Rows, each with roughly how far along a hidden order it lies (0 to 10):
  1  46  19  -4 -25  30  -8 -20   7   7 -20  -7 -33  19  -9  10  -8 -24  17  -7  14  -5 -54 -17  41 -16   2  48   9  -7  54 -44 -18 -17   6 -35  30  30  16  -7  37  -7  -9  -2 -11 -17  -2 -16 -23   8   1  64  16  33  -6   0   4 -21 -12  47 -10   7   5   6  10  34 -11  27  -7  74  10 -40 -50 -31  14  23  32  -9 -67  -2   4 -10  12 | 8
 14  33  30 -13 -16  10 -21 -36   7   2 -10  -9 -15  24 -18   2  -1 -26  11   1  40 -16 -39 -32  38 -25  -3  74   3 -16  49 -30 -33 -10  21 -27  24  12   4 -10  20  -9 -17 -19 -14 -21  10 -28 -32  -2  -5  82   9  36   3  16  -9 -19   2  42  -3   5   5  -3  10  55 -29  34  -6  55   4 -29 -45 -47  19  11  32  -8 -35   0 -28 -12  26 | 7
-13  33  -5 -21 -29  14  21  -1  -3  15 -29   2 -47  17 -12   8  -6 -48  -1 -16 -53   3 -65  -1  15   4  -4  40  13   4  33 -31   5 -12  -7  -1  28   6  44  -4  31 -15  29  26  -6 -12 -16  -9  -5  19  12  61  21  15 -38 -19  13 -24  -8  44  -6  13   3  10 -13  -5  -1   2 -10  62  10 -38 -22 -15  23  27  25 -28 -33  -1  45  -9 -39 | 10
-18  34 -18  -9 -31  24  34   5  -3  10 -25   1 -22  17  -8  13 -21 -42   8 -17 -49  12 -51   7  12  -1   2  24  22  -3  32 -23   6 -11  10  -2  16  18  43  -7  42  -4  28  38  -7  -9 -15  -8  -3  31  10  33  29  26 -19 -26  15 -23 -23  30 -12  15   3  16   3  -6   6 -24  -8  57   9 -28 -16   4  18  24  18 -17 -58  -2  44 -13 -37 | 10
  6 -21 -19  17  15   1 -29  21  -1  -1  12   4  14 -24   7 -18   9  45  -8  14  17   4  82  11  -6   7  -4 -11 -17  24 -30  16  23   3 -20   1 -17  37 -27   0 -37   3 -12 -30  18  19   4  30  24 -13  -7 -80 -41  -7   6  -9  15  19   4 -49  -4 -52   5 -19  -6   2  43  -4   2 -16   2  38  29  33  11 -15 -62   6  20 -14  -6  18  29 | 0
  -9  -50   -1   -8   27    5    1    6  -21    9   25    8    6    3   34    3   24    1  -15  -13    8    9   54   24  -21   17    7 -108  -26   22  -53   27   10   16  -90   21  -13  -29   -2   50    5    5   -7  -10   19   -2   -9  -20   34  -17   -6  -21  -10  -81   -9   12   -8   21    6  -22   20    8  -20   10  -30  -33   16   11    6  -53   -6   15   -2  -43  -60    6   -7   26  102    7   47   34  -37 | 4
  6  -3 -13  24  13 -11 -34  17   7  -9  19  -2  24 -19 -11 -15   3  58   4  22  24   4  76   4  -6  -3  -9   5  -4   1  -9  16  13  -1  27  -5 -20  51 -45 -17 -43   7 -15 -29   8  23  13  41  10  -5  -6 -80 -29  25  22  -7  13  19   2 -47 -13 -58  19 -22  15  16  27 -15   3 -11   2  42  47  77  17 -31 -58   1 -20 -13 -33   4  75 | 0
  6  36  26  -6 -28  26 -23 -30  12   6 -10 -11 -13  21 -14   8  -5 -31  18  -3  25  -8 -52 -32  52 -18   0  73   6 -11  37 -46 -24 -15  14 -26  20  28  11  -8  25  -9 -15 -10 -12 -17   5 -18 -28   5  -3  61  13  28   0  10  -2 -22  -5 -27  -7   5   8   1  14  41 -14  29  -6  56   5 -37 -52 -38  22  17  28  -4 -64  -1 -16 -11  22 | 8
 18  28  43  -7 -11   3 -27 -30  16  -3 -12  -9 -10  12 -27   0  -1 -15  18   5  50 -17 -46 -42  36 -16  -2  48   7 -22  35 -39 -42  -9  28 -35  12  11  -2 -15  11  -9 -19 -19 -11 -14  13 -23 -40  -1  -5  56   7  35  10  20 -16 -13   5  26  -3   8  10  -4  19  40 -25  40  -6  53   2 -16 -41 -38  26   3  26  -9 -51   1 -42  -8  27 | 6
-13 -31  -9  10  23  18 -13  11 -17   7  25   4  14   1  56   6   9  12  -2  -9  33  13  59  25 -20   8  12 -76 -22  17 -52  30  11  18 -64  10 -15   4 -13  35   1  14 -32 -12  25   3  -9 -12  42  -8  -5 -78 -11 -46   6   6  -2  18  -4 -46  12  -9 -23   9  -5 -15  33  -3   5 -42  -4  11  -7 -22 -38  -2 -25  37  74   3  25  30  -7 | 3
 14 -17 -11  15  10 -18 -24  11   6  -9  15   0  20 -23 -14 -31   8  55  -5  22   7  -8  61  -1 -11   2 -12  10  -4   4 -16  13  19   1  19   1 -16  30 -33 -19 -60  -1  -4 -28   8  23  10  52   7 -10  -8 -39 -27  14  13  -7  10  20  10 -34  -6 -49  10 -22  -2   8  18  -2   3 -10   1  43  53  67  39 -24 -43  -8  -4 -11 -27   6  53 | 0
 22 -19   1   5   8 -34 -22   9   5  -7  12   3  14 -23 -24 -35  22  46 -19  23  -8 -16  54  -7 -12   6 -24   9 -10   6 -16  15  19   2  15   6 -14  10 -29 -19 -40 -10   7 -46   1  21  14  45   7 -22  -8 -27 -20   3   1  -4   3  21  22 -16   1 -59  16 -19 -15   0   8  12   3 -11   2  35  51  58  35 -23 -49 -20  15  -9 -30   6  28 | 0
 -2  57   6  -4 -26  24  -5 -15   7   6 -18  -7 -25  22 -11  14 -12 -40  22  -8  15  -1 -57 -24  46 -16   4  53   8  -7  49 -53 -19 -19   9 -31  24  41  22 -10  25  -7 -12   5  -9 -12  -5 -12 -22  13   3  42  17  38  -3  -4   5 -24 -14  34 -12   6   4   7  15  30  -7  20 -10  79  10 -30 -43 -28  18  24  22  -4 -60  -3   4 -13  10 | 9
 -29  -17  -18    5   12    9   26    5  -13   -1   16    3   22    1   43   18   -8   -3    3  -18    4   21    9   33  -41    7   22 -101   -4    3  -34   29    6   13  -31   18  -14  -22    3   26   12   28  -14   27   10   -6   -7  -26   18   11    3  -42   14  -24   13    4   -6    8   -7  -35    8   34  -23   19    7  -30   14  -27    4  -59   -8   10  -10  -25  -67   -1    7   22   46    8   29    9  -39 | 6
-26 -10 -23   6   2   7  48   9 -11  -3  -6   2  17   1  24  16 -23 -18   5 -21 -21  24 -32  32 -52   2  24 -68  13 -10 -30  39   8  10  10  26 -19 -30  30  16  19  27   7  41   1  -6 -17 -17   7  25  10 -17  33 -20   9 -10  -1  -6 -12 -23   1  52 -13  21  17 -33   6 -52   3 -36  -6  -7   2   6 -57   3  26  14  11  11  32 -10 -60 | 8
 -7  44   0 -15 -27  32   9  -7   1  13 -23  -2 -40  23 -12  11  -4 -43   9 -10 -24   2 -55 -11  31  -5  -1  59  10   1  41 -48  -7 -10  -2 -13  21  19  26  -5  31 -14   8  16 -10 -12 -13  -9 -11  14   7  48  24  26 -20 -17  11 -24 -11  62 -10   9   3   7  -1  13  -1  11 -12  63   9 -48 -45 -22  20  24  23 -15 -63  -3  30 -11 -15 | 9
   2    1  -30   33   17    8  -36   24    4   -7   19   -2   27  -20   10   -4   -4   65    7   13   41   13   77   14    0   -2    4  -14   -6    7  -16   21   22    0   10   -9  -26   68  -51   -7  -39   15  -32  -27   20   24    4   41   15    1   -4 -107  -17   16   26  -14   10   25   -5  -57  -16  -78    6  -16   24   18   43  -25    2  -14    2   46   33   61    0  -23  -76   19  -21  -13  -22   10   60 | 0
 13 -25 -14  10  14  -9 -31  15   1  -2  23   3  13 -19  -3 -20  22  53 -12  20   8   0  58   4  -7   5 -11  -4 -12  13 -23  19  26   2 -13   2 -16  33 -29  -8 -35  -2  -8 -34  14  15   9  45  24 -16  -8 -47 -34   0   4 -11   9  21  12 -35  -4 -57  10 -14 -10   1  23   0   3 -14   3  44  35  41  22 -19 -61  -3  18 -12 -12  17  27 | 0
 23  31  29  -6 -14   2 -32 -25  18  -5 -10 -12  -6  12 -22   0  -4 -11  16   7  47 -10 -53 -36  35 -23  -2  69   8 -17  44 -45 -23 -11  42 -28  16  16  -6 -14   8  -7 -24 -27 -16 -12  16 -16 -32  -1  -7  57   9  33  14  23 -13 -18   4  24  -4   7   9  -4  20  38 -33  36  -4  41   1 -10 -47 -24  18   1  22  -5 -56   0 -44 -14  39 | 6
 13  28   8  30  -1 -12 -25 -18  21 -27  -6 -15  28 -19 -18 -14 -23  35  32  27  66  -5  -1 -41  14 -28  -3  46  20 -37  28 -13 -20  -8 117 -33 -12  27 -32 -38 -33  14 -33  -8 -13   4  18  15 -34   8  -1 -16   7  70  45  12  -7  -4   1 -34 -20  -9  20 -21  54  64 -20  -3   1   9  -4  21  11  40   7 -34 -11   5 -89  -5 -86 -31  69 | 2
